Here is a tiny trained network, its code and every weight. The questions are about switching its units off for an input and a target symbol, where a switched-off unit gives its printed mean instead of its output.

import numpy as np


def w(rows, s, z=0):
    codes = np.array(rows[::2]) - 128.0
    scale = np.full(codes.shape[1], s)
    scale[-1] = z or s
    return codes * scale


def norm(h):
    return h / np.sqrt((h * h).mean(-1, keepdims=True) + 1e-5)


def f(y):
    return np.maximum(y, 0)


def softmax(a):
    e = np.exp(a - a.max(-1, keepdims=True))
    return e / e.sum(-1, keepdims=True)


def log_softmax(a):
    a = a - a.max(-1, keepdims=True)
    return a - np.log(np.exp(a).sum(-1, keepdims=True))


def net(x, mask):
    ids = ['αδεζθξπτφψ'.index(c) for c in x.split()]
    T = len(ids)
    res = E[ids] + P[:T]
    q, k, v = (norm(res) @ M[0].T for M in (Q, K, V))
    z = softmax(np.where(np.tri(T) > 0, q @ k.T / 2**0.5, -1e9)) @ v
    res = res + np.where(mask[0], z, O[0][:, -1]) @ O[0][:, :-1]
    y = f(norm(res) @ A[0][:, :-1].T + A[0][:, -1])
    res = res + np.where(mask[1:13], y, B[0][:, -1]) @ B[0][:, :-1]
    return log_softmax(norm(res)[-1] @ U[:, :-1].T + U[:, -1])


Q, K, V, O, A, B = {}, {}, {}, {}, {}, {}
E = w([
[137,203,158,125,157],'α',
[180,127,143,145,252],'δ',
[206,97,162,134,217],'ε',
[119,132,141,161,154],'ζ',
[167,115,131,135,83],'θ',
[186,109,171,93,149],'ξ',
[96,132,142,156,126],'π',
[103,40,117,95,105],'τ',
[49,176,108,40,137],'φ',
[128,124,152,88,69],'ψ',
],0.014)
P = w([
[116,159,2,91,46],'0',
[88,71,173,118,207],'1',
[94,71,168,127,197],'2',
[115,85,158,107,208],'3',
[111,83,167,109,201],'4',
[109,80,164,108,180],'5',
],0.0039)
Q[0] = w([
[255,157,34,35,76],'h0',
[141,222,96,84,155],'h0',
],0.0076)
K[0] = w([
[144,75,237,56,145],'h0',
[89,186,254,149,202],'h0',
],0.0076)
V[0] = w([
[141,80,145,63,139],'h0',
[184,136,52,204,255],'h0',
],0.0059)
O[0] = w([
[150,136,2,197,203,156],'h0',
[30,85,131,160,32,249],'h0',
],0.007,0.0019)
A[0] = w([
[220,117,156,62,81,139],'n0',
[178,155,107,170,177,157],'n1',
[56,105,140,99,160,158],'n2',
[108,62,110,3,71,187],'n3',
[49,143,74,187,144,5],'n4',
[42,135,81,146,111,181],'n5',
[160,79,24,122,152,232],'n6',
[217,111,99,185,123,23],'n7',
[106,44,3,130,155,123],'n8',
[129,183,168,95,181,102],'n9',
[40,100,121,150,161,162],'n10',
[116,111,220,71,99,134],'n11',
],0.0082,0.0026)
B[0] = w([
[119,127,126,224,224,199],'n0',
[133,100,78,67,58,200],'n1',
[152,116,59,172,92,243],'n2',
[179,31,137,109,126,237],'n3',
[53,208,144,137,225,164],'n4',
[109,108,152,26,217,208],'n5',
[67,120,123,134,49,251],'n6',
[91,230,4,144,150,173],'n7',
[86,116,190,167,43,238],'n8',
[96,157,178,94,76,224],'n9',
[255,100,114,135,146,254],'n10',
[117,200,101,157,108,227],'n11',
],0.0065,0.0045)
U = w([
[208,142,165,219,125,67],'α',
[27,108,135,161,181,89],'δ',
[87,137,138,132,196,69],'ε',
[105,55,162,129,28,177],'ζ',
[190,141,183,76,136,68],'θ',
[128,131,145,142,184,87],'ξ',
[120,226,205,117,122,252],'π',
[116,159,2,168,109,143],'τ',
[213,155,91,78,112,58],'φ',
[100,128,87,10,160,165],'ψ',
],0.0093,0.0039)

Each question gives the input, a string of symbols that net reads in full, and the target symbol t.
The units are the heads (2 rows each of Q, K, V and O) and the neurons (one row each of A and B). Each row of codes is followed by its name. A weight is (code - 128) times the scale printed after its matrix; where a second scale follows, it is the last column's (O, A, B and U).
mask holds one flag per unit, heads first, then neurons. A switched-off unit (its flag False) gives its mean, the last column of its rows in O or B, instead of its output. The means were averaged over made-up inputs and are rounded, as every weight is.
A unit's drop is (log p(t) with every unit on - log p(t) with that unit switched off) / (log p(t) with every unit on - log p(t) with every unit switched off).
The circuit of an input: a set's keep is (log p(t) with only the set's units on - log p(t) with every unit switched off) / (log p(t) with every unit on - log p(t) with every unit switched off). Starting from the 12 units with the biggest drops (on a tie, the unit counted first), units are removed one at a time, each time the one whose removal leaves the highest keep (on an exact tie, the one counted first), for as long as the keep stays at least 0.8.
units of the circuit, in order: the units of the circuit, biggest drop first
k most important neurons: the k neurons with the biggest drops, biggest first
drop when u is switched off: that unit's drop, to one decimal
input π θ π, target π: units of the circuit, in order => (h0, n11)
input τ τ α θ, target τ: units of the circuit, in order => (h0, n7)
input θ ξ θ θ ζ ψ, target α: units of the circuit, in order => (n0, h0)
input τ ξ π ζ ζ, target τ: units of the circuit, in order => (h0, n1)
input α ε π θ θ π, target α: units of the circuit, in order => (n10, n6)
input ζ τ τ ψ, target ψ: units of the circuit, in order => (h0, n10)
input φ ζ ζ θ ζ π, target φ: units of the circuit, in order => (h0, n1, n0, n6)
input φ θ ζ ζ, target φ: units of the circuit, in order => (n1, h0, n0)
input τ ζ τ φ ξ π, target τ: 4 most important neurons => (n1, n5, n3, n4)
input ζ ζ ψ ζ ζ, target ζ: drop when h0 is switched off => 2.5
input ψ τ α τ α ζ, target ψ: drop when n5 is switched off => -0.1
input π τ π α ζ, target π: drop when n5 is switched off => 0.0
input θ τ ζ ζ ζ, target θ: drop when n7 is switched off => 0.1
